Below are the code and all the weights of a small trained network. Each question names an input and a target symbol and asks about switching units off, where a switched-off unit gives its printed mean instead of its output.

import numpy as np


def w(rows, s, z=0):
    codes = np.array(rows[::2]) - 128.0
    scale = np.full(codes.shape[1], s)
    scale[-1] = z or s
    return codes * scale


def f(y):
    return np.maximum(y, 0)


def softmax(a):
    e = np.exp(a - a.max(-1, keepdims=True))
    return e / e.sum(-1, keepdims=True)


def log_softmax(a):
    a = a - a.max(-1, keepdims=True)
    return a - np.log(np.exp(a).sum(-1, keepdims=True))


def net(x, mask):
    ids = ['ΓΠΦαδηθμ'.index(c) for c in x.split()]
    T = len(ids)
    res = E[ids] + P[:T]
    u = 0
    for l in range(2):
        r = res
        for j in range(2):
            rows = slice(3 * j, 3 * j + 3)
            q, k, v = (r @ M[l][rows].T for M in (Q, K, V))
            z = softmax(np.where(np.tri(T) > 0, q @ k.T / 3**0.5, -1e9)) @ v
            o = O[l][rows]
            res = res + np.where(mask[u + j], z, o[:, -1]) @ o[:, :-1]
        u += 2
        y = f(res @ A[l][:, :-1].T + A[l][:, -1])
        res = res + np.where(mask[u : u + 8], y, B[l][:, -1]) @ B[l][:, :-1]
        u += 8
    return log_softmax(res[-1] @ U[:, :-1].T + U[:, -1])


Q, K, V, O, A, B = {}, {}, {}, {}, {}, {}
E = w([
[107,166,180,63,155,139],'Γ',
[91,128,119,11,112,148],'Π',
[59,139,94,104,119,212],'Φ',
[107,87,158,64,87,207],'α',
[156,184,90,46,176,111],'δ',
[168,147,124,193,170,205],'η',
[69,49,91,147,152,105],'θ',
[189,81,96,152,113,96],'μ',
],0.011)
P = w([
[38,145,204,143,147,109],'0',
[100,148,77,66,50,155],'1',
[122,136,63,60,64,166],'2',
[136,122,65,66,99,173],'3',
[146,114,53,57,121,176],'4',
[160,99,51,67,150,181],'5',
[174,87,52,66,178,177],'6',
[188,70,60,72,214,172],'7',
[190,54,55,45,232,165],'8',
[194,43,47,54,254,181],'9',
],0.0078)
Q[0] = w([
[108,81,131,138,121,144],'L0H0',
[109,116,178,139,116,95],'L0H0',
[114,124,71,5,162,219],'L0H0',
[127,123,162,143,115,121],'L0H1',
[124,133,94,113,139,120],'L0H1',
[130,128,174,145,110,126],'L0H1',
],0.022)
K[0] = w([
[186,179,131,56,136,38],'L0H0',
[80,254,184,115,107,156],'L0H0',
[195,60,55,140,231,151],'L0H0',
[138,151,63,93,114,162],'L0H1',
[68,119,211,153,157,100],'L0H1',
[162,145,22,63,91,183],'L0H1',
],0.009)
V[0] = w([
[34,106,67,122,128,32],'L0H0',
[100,2,158,176,60,184],'L0H0',
[252,95,102,172,116,3],'L0H0',
[148,106,42,146,91,179],'L0H1',
[115,59,176,83,113,51],'L0H1',
[88,155,197,199,174,145],'L0H1',
],0.0085)
O[0] = w([
[65,113,55,141,203,108,136],'L0H0',
[156,10,129,165,111,72,3],'L0H0',
[152,167,63,163,66,86,81],'L0H0',
[90,131,63,141,156,90,41],'L0H1',
[161,97,127,46,77,139,154],'L0H1',
[133,107,172,181,125,164,165],'L0H1',
],0.011,0.0034)
A[0] = w([
[58,176,2,119,118,170,170],'L0N0',
[195,148,91,103,149,106,157],'L0N1',
[135,207,76,154,81,122,124],'L0N2',
[230,119,169,126,144,161,175],'L0N3',
[62,61,123,64,104,114,138],'L0N4',
[193,130,36,204,38,81,255],'L0N5',
[106,104,62,154,134,85,76],'L0N6',
[219,174,230,144,146,132,132],'L0N7',
],0.0068,0.0073)
B[0] = w([
[173,182,190,95,190,37,254],'L0N0',
[93,68,168,179,133,144,199],'L0N1',
[123,48,153,112,148,83,158],'L0N2',
[74,91,130,63,78,165,203],'L0N3',
[190,104,160,95,174,120,182],'L0N4',
[64,138,255,85,101,24,211],'L0N5',
[154,172,113,68,108,171,137],'L0N6',
[26,134,104,101,63,156,165],'L0N7',
],0.0066,0.0082)
Q[1] = w([
[153,145,91,148,137,107],'L1H0',
[88,110,171,82,152,128],'L1H0',
[96,110,182,97,125,132],'L1H0',
[124,103,145,116,127,128],'L1H1',
[106,109,189,75,151,124],'L1H1',
[190,155,30,255,90,121],'L1H1',
],0.012)
K[1] = w([
[155,143,125,113,105,111],'L1H0',
[95,76,167,209,167,108],'L1H0',
[90,103,163,162,156,130],'L1H0',
[66,136,145,122,147,130],'L1H1',
[19,136,178,137,144,130],'L1H1',
[255,123,55,89,102,139],'L1H1',
],0.0094)
V[1] = w([
[75,131,120,133,218,118],'L1H0',
[188,153,138,63,65,111],'L1H0',
[93,125,187,146,176,141],'L1H0',
[176,88,191,12,174,182],'L1H1',
[83,253,160,131,124,178],'L1H1',
[104,35,174,176,100,175],'L1H1',
],0.0057)
O[1] = w([
[179,113,49,115,169,128,160],'L1H0',
[65,199,192,104,107,72,122],'L1H0',
[148,97,82,170,150,89,182],'L1H0',
[154,222,81,178,103,107,251],'L1H1',
[2,108,27,151,112,125,179],'L1H1',
[177,121,165,226,112,165,156],'L1H1',
],0.0064,0.016)
A[1] = w([
[141,116,147,145,60,60,3],'L1N0',
[77,107,126,93,128,115,157],'L1N1',
[158,151,106,216,109,155,137],'L1N2',
[92,112,120,152,136,124,149],'L1N3',
[254,115,164,178,148,142,38],'L1N4',
[164,150,115,68,60,140,150],'L1N5',
[132,140,246,159,155,138,149],'L1N6',
[141,109,89,85,136,168,176],'L1N7',
],0.0083,0.0048)
B[1] = w([
[112,189,116,104,210,255,189],'L1N0',
[136,86,104,133,116,82,252],'L1N1',
[147,78,175,220,137,58,226],'L1N2',
[107,100,124,138,92,106,170],'L1N3',
[110,114,11,45,66,125,250],'L1N4',
[102,167,188,219,78,164,248],'L1N5',
[143,102,116,80,77,52,200],'L1N6',
[102,136,163,175,172,185,253],'L1N7',
],0.0064,0.005)
U = w([
[95,128,125,186,43,202,99],'Γ',
[149,237,152,113,198,173,175],'Π',
[184,89,77,150,218,100,156],'Φ',
[165,136,140,134,47,21,207],'α',
[52,129,86,77,113,124,20],'δ',
[107,86,193,183,212,156,176],'η',
[172,70,94,46,82,181,3],'θ',
[144,110,253,85,193,117,170],'μ',
],0.005,0.0022)

Each question gives the input, a string of symbols that net reads in full, and the target symbol t.
The units are the heads (3 rows each of Q, K, V and O) and the neurons (one row each of A and B). Each row of codes is followed by its name. A weight is (code - 128) times the scale printed after its matrix; where a second scale follows, it is the last column's (O, A, B and U).
mask holds one flag per unit, layer by layer, with each layer's heads first. A switched-off unit (its flag False) gives its mean, the last column of its rows in O or B, instead of its output. The means were averaged over made-up inputs and are rounded, as every weight is.
A unit's drop is (log p(t) with every unit on - log p(t) with that unit switched off) / (log p(t) with every unit on - log p(t) with every unit switched off).
The circuit of an input: a set's keep is (log p(t) with only the set's units on - log p(t) with every unit switched off) / (log p(t) with every unit on - log p(t) with every unit switched off). Starting from the 12 units with the biggest drops (on a tie, the unit counted first), units are removed one at a time, each time the one whose removal leaves the highest keep (on an exact tie, the one counted first), for as long as the keep stays at least 0.8.
units of the circuit, in order: the units of the circuit, biggest drop first
top k neurons: the k neurons with the biggest drops, biggest first
top k neurons in layer l: the k neurons of layer l with the biggest drops, biggest first
drop of u: that unit's drop, to one decimal
input Γ θ μ δ δ Π μ Γ, target α: units of the circuit, in order => (L0H0)
input Γ δ Π μ Φ Γ μ, target Γ: top 2 neurons in layer 0 => (L0N0 L0N3)
input Φ θ θ α θ Φ δ, target Φ: units of the circuit, in order => (L0H0 L1H0 L0H1)
input Φ μ Γ, target Φ: units of the circuit, in order => (L1H0 L0H0 L0H1)
input μ Φ α μ δ δ Γ η Π, target μ: units of the circuit, in order => (L1H1 L0H0)
input μ Γ δ δ δ θ δ δ μ, target μ: units of the circuit, in order => (L0N5 L1H1 L0H0 L1N0)
input Φ δ Γ Π δ Φ Φ Φ α, target Φ: units of the circuit, in order => (L0H1 L1H0 L0H0)
input δ α δ δ δ α Φ η, target Γ: units of the circuit, in order => (L0H0 L0N0 L0N7)
input δ Γ δ δ μ Γ δ α Γ, target δ: units of the circuit, in order => (L1H1 L0H0 L0N7)
input α δ α Γ Φ Γ Φ δ Φ μ, target α: units of the circuit, in order => (L0H0 L0N5)
input θ θ Φ δ θ α, target θ: units of the circuit, in order => (L0H0 L1H1 L1N4 L1H0)
input μ δ δ μ η Π Γ α δ Π, target μ: top 2 neurons => (L0N5 L0N0)
input μ δ δ Π δ μ Φ Φ α, target μ: units of the circuit, in order => (L1H1 L0N5 L1H0 L0H0)
input Π δ Φ μ δ Φ Φ μ μ δ, target α: units of the circuit, in order => (L0H0)
input α Φ α μ η, target α: units of the circuit, in order => (L0H0 L1H1 L1N6 L0N5)
input θ Γ δ Φ, target θ: top 2 neurons => (L1N4 L0N0)
input δ α δ δ δ Φ η Π, target Γ: top 2 neurons in layer 0 => (L0N0 L0N5)
input α α δ Γ α Π μ, target α: top 2 neurons => (L0N5 L1N6)
input Γ μ Φ Φ δ Φ α δ Γ, target Γ: top 2 neurons in layer 0 => (L0N7 L0N0)
input α η Π δ δ δ μ μ Φ, target α: top neuron => (L0N5)
input δ Φ δ Φ δ δ δ δ δ μ, target δ: top 2 neurons => (L0N5 L1N0)
input δ μ δ Φ α α, target δ: drop of L0H1 => 0.2
input Γ Γ μ δ μ Γ δ η Φ δ, target Γ: drop of L1N5 => 0.1
input δ Φ δ α μ Π μ α Γ, target δ: drop of L1N4 => -0.1
input Π α Φ Γ Φ Γ δ, target Π: drop of L1H1 => 0.2
input θ δ δ η δ η δ Π δ, target θ: top 2 neurons in layer 0 => (L0N0 L0N5)
input Φ Φ Γ δ α δ Π, target Φ: top neuron in layer 1 => (L1N2)
